Small tables with named rows and columns. After each table, cells are looked up by row and column.

Tev:
fields: Bubog, Vudovig, Nivap, Dib, Biva, Tak
Giz: [-2498, -4698, -4277, -1686, 2713, -3856]
Namote: [4208, 5489, -7629, 4607, 3002, -6530]
Zemeni: [-549, -1961, -6377, 326, 3559, -5342]
Dunidel: [5462, 8084, -4312, 4967, 456, -4642]
Ses: [4085, 6286, -2221, 3453, -536, -3187]
Sakesaf: [-2860, -5160, -3625, -2108, 2378, -3421]
Riba: [-1690, -3635, -5396, -848, 3243, -4652]
Figot: [-2926, -4653, -243, -2826, 152, -1345]
Vubep: [208, 515, 229, -241, -1056, -1299]
Kifu: [5304, 7532, -5136, 4712, 1159, -5285]

Dib of Giz = -1686
Dib of Dunidel = 4967
Vudovig of Giz = -4698
Biva of Kifu = 1159
Tak of Ses = -3187
Bubog of Ses = 4085
Biva of Dunidel = 456
Bubog of Namote = 4208
Dib of Vubep = -241

Table Poneze
         Zuv  Tovebid  Menir
Fafor   -618      295   -532
Gufe     111     -446    285
Redan   -470     -974    -67
Ligok   -548      131   -470
Das      290     -279    537
Tuzon    126     -348    249
Mun      289     -325    567
Nukale  -553      148   -479
Tegozu    52     -476    267
Melive  -188     -489   -321
Tega    -519      -13   -416
Nakego   110     -294    103
Rodoku  -391     -747   -418
Lanom   -531       57   -449

Redan, Zuv -> -470
Ligok, Tovebid -> 131
Tuzon, Zuv -> 126
Rodoku, Menir -> -418
Mun, Tovebid -> -325
Nakego, Zuv -> 110
Tegozu, Tovebid -> -476
Gufe, Zuv -> 111
Redan, Menir -> -67
Nakego, Menir -> 103
Melive, Tovebid -> -489
Tuzon, Tovebid -> -348
Fafor, Tovebid -> 295
Lanom, Menir -> -449
Nukale, Menir -> -479
Tegozu, Menir -> 267
Rodoku, Tovebid -> -747
Lanom, Zuv -> -531

Gevata:
|  | Zogi | Sez | Filofa |
|---|---|---|---|
| Pevug | 4.54 | 7.58 | 6.39 |
| Lef | 4.51 | 7.98 | 5.65 |
| Zativ | 3.92 | 7.72 | 5.02 |
| Moki | 3.24 | 1.89 | 2.49 |
| Tof | 6.12 | 7.54 | 6.80 |
| Poku | 3.23 | -0.18 | 2.13 |
| Pekulo | 6.20 | 8.38 | 6.38 |
| Lunove | 4.41 | 8.01 | 5.24 |
| Pepafe | 1.78 | -5.55 | -1.58 |
| Bos | 6.47 | 8.15 | 7.77 |
| Todavi | 4.11 | -0.42 | 1.94 |
| Gapulu | 5.18 | 1.12 | 2.39 |

Sez of Pevug = 7.58
Zogi of Lunove = 4.41
Sez of Lef = 7.98
Filofa of Gapulu = 2.39
Filofa of Todavi = 1.94
Sez of Lunove = 8.01
Filofa of Bos = 7.77
Filofa of Pepafe = -1.58
Zogi of Todavi = 4.11
Filofa of Pevug = 6.39
Zogi of Pekulo = 6.20
Sez of Poku = -0.18
Sez of Todavi = -0.42

Vatunep =
	Tul	Sof	Dokof	Fole	Dezav	Gafimun	Fum	Dom
Ritug	0.4	0.0	0.1	0.6	0.3	0.5	0.4	0.3
Sude	0.1	0.4	0.3	0.4	0.5	0.5	0.4	0.4
Tapor	0.4	0.3	0.3	0.4	0.5	0.3	0.4	0.2
Ruv	0.4	0.0	0.6	0.5	0.6	0.2	0.2	0.3
Zok	0.5	0.4	0.5	0.3	0.2	0.5	0.2	0.4
Kuvi	0.1	0.1	0.5	0.3	0.2	0.3	0.3	0.8
Fovi	0.5	0.4	0.5	0.3	0.3	0.5	0.2	0.4
Zifasa	0.2	0.5	0.4	0.4	0.8	0.3	0.8	0.3
Fav	0.3	0.3	0.3	0.4	0.3	0.6	0.3	0.3
Nutove	0.3	0.5	0.1	0.4	0.4	0.5	0.1	0.4
Bomalil	0.4	0.1	0.2	0.5	0.2	0.5	0.3	0.3
Toz	0.6	0.2	0.2	0.3	0.3	0.2	0.6	0.3
Ponati	0.5	0.2	0.4	0.4	0.3	0.4	0.5	0.5
Tubapov	0.1	0.5	0.3	0.8	0.2	0.2	0.3	0.2

Gafimun of Sude is 0.5
Fole of Fovi is 0.3
Fum of Zok is 0.2
Dom of Bomalil is 0.3
Tul of Fav is 0.3
Fole of Ruv is 0.5
Dokof of Zifasa is 0.4
Gafimun of Tapor is 0.3
Gafimun of Zok is 0.5
Fole of Kuvi is 0.3
Sof of Zok is 0.4

Nuba =
|  | Tik | Fevasot |
|---|---|---|
| Lev | -61 | -45 |
| Valav | 79 | 55 |
| Meb | 79 | 77 |
| Zuz | -80 | -44 |
| Dusenem | -73 | -37 |
| Kepi | -79 | -34 |
| Gul | 58 | 56 |
| Lekom | 88 | 58 |
| Mezava | 55 | 62 |
| Zizodam | -63 | -44 |
| Tar | -83 | -43 |
| Ker | 50 | 52 |
| Tul | 67 | 60 |

Zuz, Tik: -80
Gul, Fevasot: 56
Ker, Tik: 50
Lev, Fevasot: -45
Mezava, Fevasot: 62
Tar, Tik: -83
Tul, Fevasot: 60
Kepi, Tik: -79
Valav, Fevasot: 55
Ker, Fevasot: 52
Lev, Tik: -61
Dusenem, Tik: -73
Lekom, Fevasot: 58
Tar, Fevasot: -43
Kepi, Fevasot: -34
Mezava, Tik: 55
Tul, Tik: 67
Meb, Tik: 79
Dusenem, Fevasot: -37
Valav, Tik: 79

Table Vog
,Zaguzu,Tuvare,Gobil,Buv,Ler,Zurim
Retevi,157,156,153,144,160,165
Zat,138,143,196,158,130,129
Dotuz,136,140,195,158,127,133
Niv,130,132,201,161,115,132
Rutumid,128,101,120,172,95,197
Rinasek,165,157,115,147,168,186
Bemidud,121,93,126,179,83,191
Nove,149,155,180,152,150,138
Duk,134,137,198,159,122,132
Mevonof,101,51,95,197,36,225
Vapofo,161,165,151,148,169,154

Tuvare of Niv is 132
Tuvare of Zat is 143
Zurim of Bemidud is 191
Tuvare of Duk is 137
Gobil of Rutumid is 120
Gobil of Duk is 198
Zaguzu of Duk is 134
Ler of Duk is 122
Zurim of Vapofo is 154
Gobil of Bemidud is 126
Tuvare of Mevonof is 51
Zurim of Nove is 138
Gobil of Dotuz is 195
Buv of Dotuz is 158
Zurim of Dotuz is 133

Leg
         Fer  Vog  Pido  Gazaf  Bap  Kov  Fotim  Dogi  Naropa
Natanit  8.5  0.8   2.8    4.8  5.7  3.5    3.3   2.0     7.1
Zopeso   8.0  1.7   2.7    5.2  5.3  3.9    3.3   2.6     7.0
Gibona   8.7  1.7   3.7    5.1  5.1  3.4    3.0   2.7     6.6
Zurok    9.1  1.3   3.9    5.8  6.0  3.1    2.5   2.8     6.5
Tozov    8.6  1.7   3.6    5.7  5.4  3.7    3.0   3.5     6.5

What is the Vog of Tozov in Leg? 1.7
What is the Naropa of Tozov in Leg? 6.5
What is the Bap of Tozov in Leg? 5.4
What is the Fer of Natanit in Leg? 8.5
What is the Bap of Zurok in Leg? 6.0
What is the Fer of Gibona in Leg? 8.7
What is the Fotim of Tozov in Leg? 3.0
What is the Kov of Zopeso in Leg? 3.9
What is the Naropa of Zurok in Leg? 6.5
What is the Gazaf of Zurok in Leg? 5.8
What is the Pido of Zopeso in Leg? 2.7
What is the Kov of Zurok in Leg? 3.1
What is the Vog of Zopeso in Leg? 1.7
What is the Vog of Gibona in Leg? 1.7
What is the Fer of Tozov in Leg? 8.6
What is the Gazaf of Natanit in Leg? 4.8
What is the Pido of Tozov in Leg? 3.6

Table Pep
        Mup  Tegodok  Zer  Por  Robulok
Vogono   59       58   20   55       57
Noz      38       44   38   27       37
Zizasa   39       48   35   29       38
Fof      74       34   26   83       74
Debopa   72       43   21   78       71
Tubo     72       40   22   79       71
Bunoz    39       25   50   35       40

What is the Tegodok of Bunoz in Pep?
25
What is the Mup of Noz in Pep?
38
What is the Por of Fof in Pep?
83
What is the Zer of Fof in Pep?
26
What is the Por of Tubo in Pep?
79
What is the Tegodok of Debopa in Pep?
43
What is the Robulok of Zizasa in Pep?
38
What is the Robulok of Debopa in Pep?
71
What is the Mup of Zizasa in Pep?
39
What is the Tegodok of Noz in Pep?
44
What is the Tegodok of Vogono in Pep?
58

Zaz =
columns: Lilofo, Kitena
Vuvafa: [703, 878]
Gures: [708, 873]
Git: [689, 903]
Vov: [192, 285]
Ruv: [519, 358]
Dode: [47, 248]
Medisa: [773, 868]

Vov, Lilofo: 192
Vov, Kitena: 285
Dode, Lilofo: 47
Medisa, Lilofo: 773
Git, Lilofo: 689
Vuvafa, Kitena: 878
Medisa, Kitena: 868
Row with the largest Kitena: Git

Vofa:
,Delato,Vep
Mil,56.5,36.0
Ped,74.7,59.0
Gek,82.1,37.9
Netov,55.7,59.7
Novegok,81.8,27.2
Fil,33.4,63.6
Panuki,15.1,81.9

Vep of Ped = 59.0
Delato of Fil = 33.4
Delato of Netov = 55.7
Delato of Mil = 56.5
Vep of Panuki = 81.9
Vep of Novegok = 27.2
Delato of Novegok = 81.8
Delato of Ped = 74.7
Vep of Netov = 59.7
Delato of Panuki = 15.1
Vep of Fil = 63.6
Delato of Gek = 82.1
Vep of Gek = 37.9
Vep of Mil = 36.0

Table Ragali
	Vanuval	Tud	Las	Balato	Ramo	Golasut	Liv	Defuru	Dilebu
Sur	154	124	122	149	138	145	107	115	158
Mon	137	193	126	133	155	163	195	122	147
Kebat	144	241	154	104	190	116	170	217	153
Zepe	172	152	155	233	148	95	210	125	147
Tunu	158	187	146	177	160	138	174	223	170
Kekupe	167	76	173	174	154	124	228	131	157
Dores	152	155	146	238	133	205	200	141	162
Gipaba	152	149	165	83	80	209	197	112	136
Zila	152	198	158	90	149	158	181	108	168
Sek	165	222	123	201	163	136	149	60	173
Gudi	173	182	120	142	214	141	117	189	148
Kapobi	166	135	132	161	175	174	183	126	125
Dutab	119	112	157	82	134	181	134	146	155

What is the Golasut of Kapobi in Ragali?
174
What is the Vanuval of Dutab in Ragali?
119
What is the Tud of Mon in Ragali?
193
What is the Balato of Gipaba in Ragali?
83
What is the Dilebu of Dores in Ragali?
162
What is the Las of Sur in Ragali?
122
What is the Tud of Tunu in Ragali?
187
What is the Golasut of Dutab in Ragali?
181
What is the Defuru of Sur in Ragali?
115
What is the Liv of Mon in Ragali?
195
What is the Dilebu of Sek in Ragali?
173
What is the Vanuval of Kekupe in Ragali?
167
What is the Las of Gudi in Ragali?
120
What is the Defuru of Zepe in Ragali?
125
What is the Golasut of Gipaba in Ragali?
209
What is the Ramo of Kapobi in Ragali?
175
What is the Golasut of Sek in Ragali?
136
What is the Golasut of Zepe in Ragali?
95
What is the Vanuval of Tunu in Ragali?
158

